Below is a small trained network, with its code and all its weights. Each question gives an input and a class and asks what happens when units are switched off, that is, made to give their printed mean instead of their output.

import numpy as np


def w(rows, s, z=0):
    codes = np.array(rows[::2]) - 128.0
    scale = np.full(codes.shape[1], s)
    scale[-1] = z or s
    return codes * scale


def f(y):
    return y / 2 * (1 + np.tanh(0.7978845608 * (y + 0.044715 * y**3)))


def log_softmax(a):
    a = a - a.max(-1, keepdims=True)
    return a - np.log(np.exp(a).sum(-1, keepdims=True))


def net(x, mask):
    res = np.array(x, float).reshape(1, 8) / 4 @ E
    y = f(res @ A[0][:, :-1].T + A[0][:, -1])
    res = res + np.where(mask, y, B[0][:, -1]) @ B[0][:, :-1]
    return log_softmax(res[-1] @ U[:, :-1].T + U[:, -1])


A, B = {}, {}
E = w([
[19,255,164,218],'x0',
[126,126,128,127],'x1',
[229,121,27,245],'x2',
[132,130,129,128],'x3',
[131,130,127,128],'x4',
[168,45,249,232],'x5',
[128,126,127,130],'x6',
[126,125,125,128],'x7',
],0.0081)
A[0] = w([
[161,104,249,184,223],'n0',
[102,147,27,73,249],'n1',
[95,82,188,31,171],'n2',
[124,80,169,83,103],'n3',
[107,157,136,170,120],'n4',
[44,192,147,106,73],'n5',
[182,36,214,218,167],'n6',
[153,167,30,198,220],'n7',
[115,214,115,233,75],'n8',
[192,66,51,140,93],'n9',
[56,212,111,254,116],'n10',
[33,176,178,110,226],'n11',
[158,161,48,69,185],'n12',
[31,186,193,129,146],'n13',
[120,88,223,174,165],'n14',
[20,160,194,130,156],'n15',
[106,201,30,74,253],'n16',
[164,48,165,191,145],'n17',
[49,199,117,89,60],'n18',
[111,94,196,30,176],'n19',
[125,134,214,132,94],'n20',
[45,170,173,100,205],'n21',
[117,93,107,38,51],'n22',
[100,188,116,201,109],'n23',
[104,96,182,41,156],'n24',
],0.0097,0.0053)
B[0] = w([
[80,137,217,254,234],'n0',
[144,155,43,23,224],'n1',
[38,63,239,65,203],'n2',
[51,107,212,196,157],'n3',
[69,123,219,208,155],'n4',
[223,200,105,153,185],'n5',
[228,168,177,244,253],'n6',
[98,76,62,33,229],'n7',
[38,58,229,56,201],'n8',
[219,146,54,167,206],'n9',
[16,94,251,63,237],'n10',
[146,226,152,193,229],'n11',
[103,120,51,34,201],'n12',
[226,226,85,196,219],'n13',
[64,170,211,244,202],'n14',
[189,230,142,227,218],'n15',
[166,211,72,17,238],'n16',
[220,130,111,210,210],'n17',
[224,224,99,159,182],'n18',
[32,67,218,96,202],'n19',
[71,196,184,215,158],'n20',
[178,218,136,137,213],'n21',
[79,129,63,28,162],'n22',
[38,102,230,68,184],'n23',
[32,75,206,54,189],'n24',
],0.0077,0.011)
U = w([
[64,151,138,56,252],'0',
[246,192,95,183,238],'1',
[76,46,185,182,162],'2',
[129,168,138,195,2],'3',
[203,64,33,106,7],'4',
],0.011,0.0067)

Each question gives the input, the list of numbers given to net, and the class t.
The units are the neurons (one row each of A and B). Each row of codes is followed by its name. A weight is (code - 128) times the scale printed after its matrix; where a second scale follows, it is the last column's (A, B and U).
mask holds one flag per neuron, in row order. A switched-off neuron (its flag False) gives its mean, the last column of its row in B, instead of its output. The means were averaged over made-up inputs and are rounded, as every weight is.
A unit's drop is (log p(t) with every unit on - log p(t) with that unit switched off) / (log p(t) with every unit on - log p(t) with every unit switched off).
top k neurons: the k neurons with the biggest drops, biggest first
drop when u is switched off: that unit's drop, to one decimal
input [2,-7,2,-8,2,1,-3,-1], class 2: top neuron => [n16]
input [1,-2,-6,-7,4,0,0,-1], class 1: top 2 neurons => [n10; n13]
input [5,4,1,-7,-2,-2,0,-8], class 0: top 2 neurons => [n10; n6]
input [1,4,-3,-4,1,-8,8,4], class 1: top 2 neurons => [n18; n10]
input [7,0,-1,-1,-8,-1,-1,8], class 1: top 2 neurons => [n13; n5]
input [7,7,2,-3,7,1,2,4], class 2: top 2 neurons => [n10; n8]
input [8,2,2,4,6,-7,3,-1], class 0: top 3 neurons => [n10; n8; n23]
input [-1,-5,-8,-2,-7,5,0,-7], class 2: top 2 neurons => [n2; n19]
input [-4,-7,4,2,4,-2,4,6], class 4: drop when n0 is switched off => 0.0
input [2,-7,-8,-6,-8,-1,-1,-2], class 1: drop when n13 is switched off => 0.3
input [3,-3,-1,-8,-2,-8,-7,3], class 1: drop when n18 is switched off => 0.1
